Below is a small trained network, with its code and all its weights. Each question gives an input and a target symbol and asks what happens when units are switched off, that is, made to give their printed mean instead of their output.

import numpy as np


def w(rows, s, z=0):
    codes = np.array(rows[::2]) - 128.0
    scale = np.full(codes.shape[1], s)
    scale[-1] = z or s
    return codes * scale


def f(y):
    return np.maximum(y, 0)


def softmax(a):
    e = np.exp(a - a.max(-1, keepdims=True))
    return e / e.sum(-1, keepdims=True)


def log_softmax(a):
    a = a - a.max(-1, keepdims=True)
    return a - np.log(np.exp(a).sum(-1, keepdims=True))


def net(x, mask):
    ids = ['ΔΣΦβγζτω'.index(c) for c in x.split()]
    T = len(ids)
    res = E[ids] + P[:T]
    u = 0
    for l in range(3):
        q, k, v = (res @ M[l].T for M in (Q, K, V))
        z = softmax(np.where(np.tri(T) > 0, q @ k.T / 2**0.5, -1e9)) @ v
        res = res + np.where(mask[u], z, O[l][:, -1]) @ O[l][:, :-1]
        u += 1
        y = f(res @ A[l][:, :-1].T + A[l][:, -1])
        res = res + np.where(mask[u : u + 4], y, B[l][:, -1]) @ B[l][:, :-1]
        u += 4
    return log_softmax(res[-1] @ U[:, :-1].T + U[:, -1])


Q, K, V, O, A, B = {}, {}, {}, {}, {}, {}
E = w([
[166,76,159,131,103,218,91,159,178,157],'Δ',
[161,138,251,132,175,137,140,121,135,161],'Σ',
[175,62,120,140,128,59,90,154,107,88],'Φ',
[84,83,130,32,101,137,147,55,154,176],'β',
[76,100,143,56,200,131,159,58,131,103],'γ',
[63,86,146,86,122,189,112,197,107,52],'ζ',
[85,164,120,154,143,116,88,149,29,160],'τ',
[132,148,142,66,97,220,77,104,64,22],'ω',
],0.015)
P = w([
[59,194,173,179,157,72,11,50,236,83],'0',
[71,143,177,176,116,113,56,88,173,114],'1',
[81,150,164,160,124,121,90,93,180,129],'2',
[99,140,145,164,127,128,91,114,153,123],'3',
[115,130,136,152,128,149,106,118,138,132],'4',
[127,128,129,140,123,146,118,138,125,143],'5',
[142,128,116,129,129,149,134,146,115,149],'6',
[154,130,105,112,127,162,147,155,109,154],'7',
[164,126,96,99,133,161,159,174,100,163],'8',
[178,125,86,76,135,168,171,184,95,165],'9',
[188,120,71,67,145,176,181,193,87,170],'10',
[204,126,64,45,156,178,199,201,79,173],'11',
[220,133,45,53,169,188,199,207,79,170],'12',
[254,112,47,75,232,194,171,191,47,150],'13',
],0.0078)
Q[0] = w([
[167,162,174,226,72,156,104,218,2,106],'L0H0',
[146,184,177,148,115,146,154,128,117,178],'L0H0',
],0.017)
K[0] = w([
[229,104,112,65,113,163,253,175,36,127],'L0H0',
[167,180,15,58,183,151,177,176,114,165],'L0H0',
],0.02)
V[0] = w([
[20,54,62,96,102,111,98,24,27,77],'L0H0',
[57,3,119,111,253,184,132,53,131,244],'L0H0',
],0.0062)
O[0] = w([
[128,223,121,5,129,64,109,193,240,114,255],'L0H0',
[194,201,175,28,3,74,74,221,155,38,180],'L0H0',
],0.004,0.00067)
A[0] = w([
[156,191,108,224,83,123,216,125,139,66,67],'L0N0',
[145,108,100,147,114,91,129,121,137,133,78],'L0N1',
[106,200,85,219,60,123,252,86,152,94,2],'L0N2',
[110,179,80,179,66,128,203,125,135,74,49],'L0N3',
],0.02,0.0044)
B[0] = w([
[161,145,131,136,156,152,148,92,137,115,128],'L0N0',
[135,89,176,119,69,218,165,117,135,1,247],'L0N1',
[161,110,83,99,91,147,45,80,128,165,128],'L0N2',
[163,129,118,156,116,129,127,161,45,123,128],'L0N3',
],0.0097,0.0015)
Q[1] = w([
[135,161,211,209,90,189,107,188,35,122],'L1H0',
[142,55,134,161,85,246,72,159,76,6],'L1H0',
],0.024)
K[1] = w([
[146,115,70,71,130,117,199,163,53,127],'L1H0',
[253,112,189,148,163,177,138,169,171,182],'L1H0',
],0.034)
V[1] = w([
[78,66,57,108,72,149,98,144,151,140],'L1H0',
[67,141,129,129,207,135,175,184,94,6],'L1H0',
],0.013)
O[1] = w([
[255,189,59,184,179,138,138,127,197,132,185],'L1H0',
[130,211,203,156,24,75,245,156,94,72,1],'L1H0',
],0.0057,0.0064)
A[1] = w([
[50,166,74,191,105,152,169,245,199,127,55],'L1N0',
[85,182,154,110,212,47,184,183,206,240,129],'L1N1',
[115,64,148,111,182,129,134,104,101,223,3],'L1N2',
[82,114,66,110,86,78,156,83,203,188,39],'L1N3',
],0.011,0.0053)
B[1] = w([
[151,118,192,119,252,101,127,99,110,133,141],'L1N0',
[76,94,42,162,89,232,134,173,173,140,218],'L1N1',
[147,159,171,87,154,81,162,159,174,113,253],'L1N2',
[134,126,146,151,189,120,128,137,114,101,161],'L1N3',
],0.011,0.0044)
Q[2] = w([
[19,134,29,55,148,88,227,33,192,111],'L2H0',
[80,253,147,159,156,145,117,182,106,213],'L2H0',
],0.019)
K[2] = w([
[50,204,196,217,123,121,26,26,221,80],'L2H0',
[123,193,35,64,183,135,134,128,5,56],'L2H0',
],0.018)
V[2] = w([
[151,86,136,93,81,158,175,5,199,85],'L2H0',
[113,39,104,189,140,22,138,211,179,94],'L2H0',
],0.016)
O[2] = w([
[253,239,144,177,241,108,148,228,75,161,254],'L2H0',
[238,116,111,104,32,188,115,34,32,136,99],'L2H0',
],0.0059,0.0049)
A[2] = w([
[136,92,189,166,181,140,217,64,123,146,57],'L2N0',
[141,124,65,122,178,25,171,34,169,175,1],'L2N1',
[186,129,67,191,43,33,195,117,208,75,40],'L2N2',
[114,136,114,123,128,88,90,156,1,115,8],'L2N3',
],0.02,0.0035)
B[2] = w([
[142,124,108,134,147,39,101,113,68,166,253],'L2N0',
[114,153,131,182,93,148,155,9,243,91,183],'L2N1',
[150,82,29,48,106,62,165,156,194,134,187],'L2N2',
[67,99,102,136,92,131,137,103,159,121,254],'L2N3',
],0.014,0.0046)
U = w([
[113,117,139,182,131,131,163,55,158,123,29],'Δ',
[111,77,205,103,147,83,123,101,109,138,45],'Σ',
[133,124,81,246,79,161,171,80,58,203,106],'Φ',
[186,45,112,134,182,203,32,127,135,102,195],'β',
[160,221,240,111,43,137,184,136,128,3,229],'γ',
[129,112,105,146,90,112,148,117,142,118,20],'ζ',
[46,72,151,173,58,180,147,83,112,127,190],'τ',
[56,95,96,254,163,128,178,154,142,180,2],'ω',
],0.0051,0.0057)

Each question gives the input, a string of symbols that net reads in full, and the target symbol t.
The units are the heads (2 rows each of Q, K, V and O) and the neurons (one row each of A and B). Each row of codes is followed by its name. A weight is (code - 128) times the scale printed after its matrix; where a second scale follows, it is the last column's (O, A, B and U).
mask holds one flag per unit, layer by layer, with each layer's heads first. A switched-off unit (its flag False) gives its mean, the last column of its rows in O or B, instead of its output. The means were averaged over made-up inputs and are rounded, as every weight is.
A unit's drop is (log p(t) with every unit on - log p(t) with that unit switched off) / (log p(t) with every unit on - log p(t) with every unit switched off).
The circuit of an input: a set's keep is (log p(t) with only the set's units on - log p(t) with every unit switched off) / (log p(t) with every unit on - log p(t) with every unit switched off). Starting from the 12 units with the biggest drops (on a tie, the unit counted first), units are removed one at a time, each time the one whose removal leaves the highest keep (on an exact tie, the one counted first), for as long as the keep stays at least 0.8.
circuit, biggest first: the units of the circuit, biggest drop first
unit that matters most: the unit with the biggest drop
top k neurons in layer l: the k neurons of layer l with the biggest drops, biggest first
drop when u is switched off: that unit's drop, to one decimal
input Φ ω Φ γ, target Φ: unit that matters most -> L2H0
input γ β Δ γ, target γ: circuit, biggest first -> (L0H0; L1H0)
input Δ γ ω τ, target ω: circuit, biggest first -> (L0H0; L2H0)
input Δ ω Φ Δ Δ Δ Φ ω Φ γ τ Δ Σ Σ, target Σ: circuit, biggest first -> (L0H0; L2N0; L1H0)
input ω Δ Σ Φ Δ ω γ Σ γ Δ β, target ω: circuit, biggest first -> (L2H0; L0H0)
input Σ ω Σ Δ Δ Δ Φ ζ γ ζ γ, target Σ: circuit, biggest first -> (L1H0; L1N2; L2N0)
input ζ Σ β, target ζ: circuit, biggest first -> (L1H0; L2N2)
input Σ Δ Φ Φ Δ Σ γ, target Σ: circuit, biggest first -> (L1H0; L2N0; L1N2)
input ω β ζ, target Σ: circuit, biggest first -> (L1N0; L1H0; L2N0)
input Σ Δ ω Δ Δ β Σ, target β: circuit, biggest first -> (L0H0; L1H0; L1N1)
input ζ Δ γ Δ ω τ, target ω: circuit, biggest first -> (L2H0; L0H0)
input Σ Φ ω, target τ: circuit, biggest first -> (L1H0; L2N3)
input Δ Φ Σ τ Φ Σ, target τ: circuit, biggest first -> (L1N1; L2H0; L0N1)
input τ γ Φ Δ Σ τ γ, target τ: circuit, biggest first -> (L2H0)
input β Φ τ ζ, target Σ: top 2 neurons in layer 1 -> (L1N0; L1N1)
input Δ β β γ Δ Φ Δ Δ τ β Δ τ γ, target Δ: top 2 neurons in layer 1 -> (L1N2; L1N1)
input Δ γ Σ Δ Δ Φ β γ τ β Δ Δ Σ, target Σ: top 2 neurons in layer 1 -> (L1N2; L1N1)
input Δ γ τ Σ, target τ: drop when L2H0 is switched off -> 0.6
input Φ Σ Φ ζ, target τ: drop when L0H0 is switched off -> 0.0
input β Δ γ, target β: unit that matters most -> L0H0
input Φ ω Σ, target ω: drop when L1N1 is switched off -> 0.2
